Each row is followed by its class.
[ 363  -88  138 -178  -41 -123  -66  -98  -36  -37 -337 -246 -628   10
 -142 -206 -412  -46  183  228 -226 -340  204   91 -369  369  192   29
 -148   90  121  -72 -281  -53  -79  354  -48]	q_691
[ 185  108  -37  107  419 -109  100  -92  534  170 -239 -257 -182 -349
 -147 -650 -172  262  344  644  255 -437 -432 -257 -167  334   93  554
  222  361  712 -138  224  -98 -254  464 -253]	q_254
[ 251   -1 -260 -157 -152  104  170  329  115 -135 -332 -109  260  183
 -138 -102 -367  126   57  195    4  142   25  -66   24    1   34 -127
   -2   93    7 -108  147    0  -33  167   56]	q_782
[  45 -278  279  -52  -86  232  255   83 -285   81  -27  326  -46  155
  173   63  235 -113   78 -105  201   69 -205   79  172  -92 -135  -42
  -96   14  123   90 -139  -39  -84 -128  -61]	q_254
[  25  284 -110 -135  243 -139 -298  -14  223   88   -4 -380 -289 -259
 -287 -162   51  459 -266   70 -307  284  164  147 -396  468 -326  169
  118  212    9 -308  295  -54 -199 -211 -176]	q_276
[ -15 -428 -106  228  135   86  377  -34  125  167 -285  426  152 -219
 -104  -36  143 -169  192  821   66 -221   46  275 -200  302 -339 -214
   41 -120  388  -57 -184 -256 -194  228   88]	q_831
[ -47  -49  124    8  381 -149 -125   -5  357  195  -38  -49 -143  -67
 -306   30 -208   32  141  285  194   32  -67   62 -297  -32 -286   -1
   44  -33  136 -189  192  -60  -99   17   74]	q_775
[ 372 -300   77 -114  -21 -460 -215 -433 -217 -113  -56 -232 -253  230
  457  -24  -59   37   66   27 -450  225   68  282  118   67  165  181
  -28  187   -2   32  -82   51    9 -203 -139]	q_276
[  16 -258  163  141   60  105   61  190 -383   17   -9 -297  126  206
 -415  121   -5  171 -260 -252  155 -495  245 -378  325  -51 -179  129
  -84 -192  129  212  187 -309  697  605  506]	q_775
[ 699 -403  309 -566  814  262  256 -598   -1  105  123  -43   -6 -356
  421  477  522 -223  157 -166 -294   42   37   15  -55  -32 -205  554
 -184  360 -155   25 -358 -258  171 -481  -80]	q_782
[ 336  -52 -259 -352    4  146   86  -62 -237   66 -279   -6   96   27
 -158 -188 -265   85 -120  477 -127  380  -14  177 -146  262   76  -61
  207  227 -150 -261   62  -25 -227  103  -93]	q_478
[ -94  -76  -97 -153  157 -166  122  126  406  256   52  -33 -196   78
 -154 -181  -53   30  292  356  157  227 -215   92 -111  132 -205   70
  107   74   92 -225   57 -122 -290   22  -39]	q_254
[ -35  345  163   51   30  218   36  -86  151  -90  -96   -4   94 -246
  -13 -134  124  571 -310   -8 -224  230   81  113 -332  230   47 -127
  487  -24 -233   92  430  -17 -187 -575  221]	q_553
[ -30 -107   -4 -203  300  -42  169  122  377  280   98   83  -97  -45
  -86  -31  -61  -36   74  128  169    5   21  118 -163   39 -299  145
   49  -34  -70 -203   81 -220  -42    1  221]	q_276
[ 117  721 -348  404   17  -72 -269  -24    3   -9   67 -247  100 -275
 -151  104   -4  454  -69  -75  -37  163 -134   14 -295  103 -136  156
  188  -45   71  194  298  306 -146 -403 -350]	q_691
[ 229  164  -52  -86  107 -134 -103   77  190  134   71 -132  178  -96
   69  147  -50  107 -362 -207 -254   68   18  -30 -519  -79 -170  329
  178 -126   81 -114  -54 -212  -62  252   46]	q_553
[ 367 -274    3 -349  317  117  465 -140   32  123  205   81 -329 -182
  430  319  260 -296  -49 -207 -309    6  105  187  -23  354 -159  262
  -93  173 -204 -305 -229 -453  -46 -100  277]	q_553
[ 231  450  -15  197  497 -119  -41 -406  136  -97   63 -288 -276 -208
  -56  105  -78 -148  259  -78 -445 -163  157  211 -129  573 -211   53
    2  -26   25  129 -194 -423 -267  -47 -150]	q_254
[  67   21  116  212 -168 -134  370 -322  283  213  244 -312 -405 -167
  308   16  356    4  429  441 -231 -253 -244  275  -79 -184  -71   22
   73  124  125 -263 -220    1 -326  287  583]	q_645
[  21  -67  176   11  222   70   34  226  148  274  194   38 -309  -88
 -329  -47   -8  -16   79   43  220  148  -17  161 -148   18 -170 -133
  -92   39  -28 -242   12  -32   92    7   -7]	q_831
[ -77 -140 -101 -159  176 -214   40  207   88  116   73  -94 -371   90
 -217  154 -228 -112  130  -97  226 -115 -158  -95  -60  156 -140   58
 -171    5  105 -187  -13 -110   13  217   79]	q_691
[  34  636 -276 -183   15  129   98  -48  -18   20 -100  -72  275  -90
  142 -119  205  358  -56  533  -45  523  -67   79  180 -144   28  116
  367   -5 -112  226  316    9 -323 -435   98]	q_220
[ -17 -265 -326  -60  228   85  137 -106  693  344   73  267 -378 -469
  107 -328  326 -331  456 -263   41  -17 -274   95 -653   41 -292  319
  -99  344   27 -201 -174 -118 -163  157 -199]	q_220
[  30 -161  -63 -244  -37  -13  178   95 -250   -4   40  106   36  198
  252   74  314  -55   65 -225   59  136 -391   17    0  -10   47  213
 -132   90   12  217  -60   -1 -194  -88  -87]	q_553
[ 178 -277  168  -86 -104   77  211   74 -102 -105 -247  262  292   87
  194   99  114   42  -11 -197   79 -189 -219   11 -192 -196  130   96
 -100   -5  229  192 -112   52  -66  -47 -156]	q_220
[  44  217  -78  391  320  101  282   16 -138 -102  159 -185  -35    0
    0  269 -269   91  -25 -245   27 -105  150  -37  488  273 -173  -69
 -155 -225  176  164  165 -391  245  -34  266]	q_691
[-251  355 -318   85   71  115 -194 -147   -6   64 -329 -319  351   88
 -132  -79   66  458  -53   52  -58  126   -3 -157  -81 -163   30   59
  246  210   59  172  479 -174  -98  -92  285]	q_478
[  27 -181 -151   66  641   57 -548 -225   -5  319 -244 -277   -6 -359
 -495 -136  -73 -160  149  356  223 -295  236 -439 -172    4 -117  572
  -94  212  -18   89  348 -127  543  291 -125]	q_691
[ -24 -309 -390  -42  235    8  219 -171   40 -355 -298  107  134   29
 -341  128 -143  365 -220 -192 -180  376  375 -215  -63  287  -34 -235
   12  -68  107   84  393 -615   84 -138  155]	q_478
[  71 -276  126 -125  -14  127  224  -38 -432  -29 -175  259   26  175
  315  161  224 -145  120  -85  124   31 -307  119  192   28  -92   46
  -95   16  198  272 -122    9 -165 -155  -17]	q_220
[-151 -151  -96   71  186  -32   99  128  344  228   83  -97 -140  -71
 -145    1 -226    5   64  266  301   -8  -95  -37 -204  144 -248  214
   14  -58  344 -146   74  -71 -259  262  304]	q_691
[ 130 -253   77 -175 -157   17  -56   98 -410   25 -175  -29 -330  307
  -16   29    7   58  145 -279  120    7 -198  -62  -81   28  -41  112
 -216  130   58  139   -1  112   23  -35 -182]	q_478
[ 256 -258  165 -380   25  166  217   68 -197   86  -84  152 -181   56
  259    3   12 -178   36   82  183   60 -262   86  -10 -157   23  178
  -82  213   97   -1 -136  -26  -72   96  -24]	q_478
[  34  -40  171  173  311 -236 -360 -161 -124 -213  -31 -336  -37  216
  164  320   -1  -74  -81 -300 -348  -30  436   -3  260  448  -45   64
   42   63  -10  376  -50 -150   24 -375  180]	q_691
[-134  814 -270  -99 -120   42   17  146  111   28  -43   43  540 -199
   47  143  401    6  130  227  -22  295 -345   10  -50 -347  128   68
  260  -72 -270   28  310  101 -426 -322 -227]	q_553
[-319 -193 -216  393  274  194  263 -405  -42  244  326  549  267  -76
  356   35   85  -90  -11 -112  184 -191 -318  143  -43   51  -71  138
 -159  -10  -31  -67  -36 -165 -219 -342  -32]	q_220
[ 165 -282 -434 -199  162 -272   69  143  -68 -100 -319  183 -108  307
 -119  -89 -415  -42   22  193   22  230 -213 -231    2  362 -187   58
  -37   88  115  -69  225 -462   32   75 -505]	q_775
[  64 -334  144   46  -41   70  120  -74 -343  -86   53   44 -120  238
  318  225  -98  -43  -94 -379   69 -146  -67  -54  113  180   48  227
 -218  -35  232  283 -203  -83   18 -127  -44]	q_691
[  68  225   55  227  195  -15  153 -305 -113 -120 -165  -98 -505 -301
  218   96  220 -244  343 -228 -331 -819 -146  -57  -93  530  107  134
   29   96 -200  217   64 -416  156  -34   33]	q_645
[  70  102   32  -44   94  -86 -103 -118    3  -51 -192  128  302  217
   47 -253 -341   -4   18  116 -256  352  -16  207  -28  189  -39 -261
  168 -124 -137  -40  -18   -7 -386 -119 -126]	q_276
[ -81 -307 -121 -296  388 -175 -356 -220 -205   90   -5 -298 -107  -10
 -417 -102   20   -4 -227 -116 -165   -8  297   -2  -27  269 -216  226
 -225   96   23 -119   67 -247  205  468  128]	q_775
[  33   37 -100 -366  263  -72   24  220  -13  174  127 -172 -292   45
 -256  151   50   53   41   -6   55  277 -194   26  -48   24 -175  -81
 -156   94  -87 -294  -26    0   12   10   71]	q_782
[ 206   18  -61 -340  -41  134  347  -77  407   61 -215  104 -160  -38
  179 -267   46  417   32  153 -246  144  265   81 -220  455  -80  286
  175  101   -7 -168   75 -256 -421 -506  -75]	q_220
[ 208 -359   86 -226  -94  181  351  151 -206   -1  -30  -96  -63  243
   38  192  -58   44   29   29  127   -2 -134 -116  -87   22   41  224
 -103  -35   26  191  -63 -134   79   39   36]	q_478
[  22 -342   68   -1  442   80   76   36  267  236  103 -134 -185  -35
 -298   37 -277  221  -79  -48  294   23  179   64 -282  158 -168  167
  -41  -65  182   -8  116 -174  220    8  313]	q_254
[  -6 -246   48 -148  373   -3   57  134  142  176   -2  -88 -326  -40
 -266   60 -341 -145  -11  134  195   20  108   46 -116   94 -220  -53
  -85  -95   60 -223   65 -249  136  368  452]	q_254
[ -75  -53  -36  117  572  108  -22  233  214   14  -61  -28  643 -314
 -701  181  185  291 -258   57  257 -184  400   -6   88 -127 -174 -186
 -110   75  121  -91  323 -111  489  -12   90]	q_254
[-143 -136  -34 -166  122 -165    2  152  269  232  -32   83 -153   32
 -159    3    4  157  -53  266   46  178  -41  112 -373   55 -327  -42
   43  -50   58 -266   54  -87 -180  -96   43]	q_276
[ 245  125  314  -91  348  156  -89 -212   95  156  155 -298 -212 -247
    9  117   60 -268  174   27  -63  211  140  158  230 -494 -118  -68
   45  254 -247  -91   30 -200  447   50  226]	q_645
[ -50  249 -138  280   76  100 -232   18  185  209  117 -162  319 -285
 -359 -191  -36  310 -328  218  178   61  150 -374  -30 -181   20  525
  137   38  238 -315  457 -102   39  229 -164]	q_220
[  77 -486 -270  -47  122  -45 -178 -242 -130  170  -64   51 -210   54
 -266 -276 -188  250  -57  -84  279 -154  -45 -323 -348  227 -176  765
 -154  200  144  -27  397 -224   48  147 -299]	q_254
[  54   15  -26  -42  328   40   21   42  194   61   13  -92  -37  -93
 -173   26 -199 -113   57  268  187   55  -31  -30 -131   -1  -87   79
  -41   21  182   51  -47 -157  -26  153  -13]	q_645
[ 261 -145  162 -181   73  230  101  241  346  241  -90   28 -397 -393
 -454 -396 -189 -177  282  154  248 -157  -92  110 -317  155  -90 -155
  199  277 -239 -436  108  166  204  386   92]	q_831
[   1 -145   88  -68   -5   31   78 -174 -275  -60 -181  136  -44  192
  249    4   17  114   -5 -139   39  -73 -232 -142   20 -152  -20   77
 -145   25  183  149   22  -96  -81  -76   19]	q_276
[ 154 -349  218  -52   44  -31  -91 -193 -322   -4  -44   25 -135  136
  210   90   57   53  -30 -329   35    8  -57    4   29  -71  -39  183
 -148   62  201  104  -13   82   39  -37  106]	q_553
[ -37 -173  116 -170    8  -45 -114  168 -328  101  -34  147   46  133
  113   25  310  -21  -88 -312   30  427 -141  211  196   77 -223   27
  -43  -17  125   57   47  111  -96 -158 -141]	q_645
[  57  177  279 -127  284  -42 -106   17 -102 -245 -147 -477 -146   69
  -42  357   -1  213 -250  -92 -347   34  400  121  -68  233   68 -327
  164 -140  -26  398 -114  -59  102 -165  673]	q_478
[ 183 -180  291 -413  212 -223 -209  422  483  237 -148  -39 -587   65
 -140  192  -68 -425  245 -356 -165 -104 -203 -316 -527 -355 -446 -227
 -140  378 -308 -697 -171 -283  267  298 -133]	q_553
[ 320 -259  -64 -106  237  -28    0 -434  380 -126 -129 -212 -125 -166
  252   -6 -212  163  -70  124 -235  -88   72  -25 -570  385  -94  471
  184  338  234   32  -16 -181 -350 -108   68]	q_553
[ 144 -171  501 -231  100  121  201  -79  123  181  110 -525 -899 -184
 -170  115 -224  425 -236   -6 -109 -274 -161 -270 -524  435  104  120
  328   87  -47 -440   56 -159  243   49  424]	q_645
[  20  -79 -274 -217  120  140   18 -118   19   11 -180   26  291  -29
   -8 -205 -366 -155  -95   50 -118  111   -5  344 -293  428  -71   58
  159   19 -137   89  -28 -152 -169  124  -92]	q_276
[ 154  -30  386  199  167  -11  173  149  -92   10   76 -350 -483 -142
 -215  104  146  204  165 -105   -4  -61 -232 -268  274 -215  101 -325
  -42   69 -126 -332  359   90  481  131  480]	q_220
[ 242  100  -57  126  -40   79   10 -319   79   55   18 -300  184   19
   97 -157    4  358   39  390  -10   38 -149 -480  -66 -451  -25  532
  173  219   82  -15  333  -69 -226  178  218]	q_478
[ 392  147  743 -259  589  236 -158 -141   46  116  195 -157 -624 -245
  172    7 -152 -228  -95   -1 -229  233  -65  -41  -21  137 -268   72
  157  181 -169 -168 -207 -285  175 -221 -217]	q_782
[ 300   79  266  -53   45  -99  -53 -150 -135 -172 -136 -119 -260    5
   49    6 -287  347 -238 -538 -293  136   45  198 -275  342 -156   25
  107 -156  117  -59  222  -59 -233  -80  146]	q_276
[ 166 -237   58 -360 -148 -140    5 -188 -218 -248 -163 -174 -621 -107
  194  220 -299 -154 -152   19 -346  -28 -185   99 -396  252 -188 -111
  -61    7  187 -166 -303  -97 -115  393   18]	q_478
[-135  253  -21  157  306   11 -183 -126 -136  125  103  -45  469    1
  -19 -276 -316  196 -318  652   83  290    9  288  196  130 -291  135
  180 -333  239  250  152  -14 -174   48  -36]	q_775
[ 402  226  234   66  353   11    8  125  239  181  -91 -607 -300    1
 -110  -21 -207  156  343  260  -51  113 -308 -360 -215 -302  246  -24
   31  132 -114 -186  168  135  130  158  328]	q_254
[  16   62 -348 -192  -12  -28 -252  165 -139  -57 -487  -60  338   95
 -456 -296 -466  104 -138  346 -109  325  192   88 -167   37  106 -412
  156 -103 -139   32  152   29  166  342  -30]	q_478
[ 150 -106  -38 -188 -125  -22  168   98  331  -19 -305   -6   25  -64
   50 -207 -253  159   26  495 -180   72 -148   96 -534  151   31   30
  207   62 -126 -221  235  -80 -291   11  -19]	q_553
[ -67 -202  200 -277  467 -236 -209   54  250  114  -82  -77 -208    3
 -364 -125 -360  104   -7  128  258 -206   29  -68 -170  364  -98  222
   30   48  272  -38   16 -119   51   10 -242]	q_691
[ 117  441  -72   81  189   74  219   10  444  157  219 -208   78  -87
  375  -52  173  122  308  305   15 -157 -412   32 -219 -355 -121  381
 -201  324  -15   29   41  -74 -361 -212  -94]	q_831
[  60  112 -316 -245  -78    7   79   83  134   40  -27 -144  -55   22
  -89  -84 -483  276 -255  179   47  235   42  272 -156  293  -51   13
  327  -26  105 -102   60  -57  -57   54  173]	q_782
[  73 -160  191 -143  436 -191 -266 -139  133  -57  -68  126 -430 -281
 -149 -118  -49  -14 -214 -184  -81 -429  164  -83 -262  598 -356  263
  132  230  -66 -218  212 -243  -54  -17    3]	q_254
[  39  -74   86 -203  359   36    2   41  282  154   45 -215 -183  -44
 -279   56 -192   68   18   74  143  234  136   84 -163  -93 -199  -55
   67   24  -38  -60   97 -145  184    4  307]	q_276
[ 539 -414  249 -250  344  179  251  362  449  122  -83 -163  -85 -146
  -89  -57 -292  147 -234    2  106  235  272   19 -496  320  107  464
  111  -44  217   -3   98 -162   80   74  173]	q_645
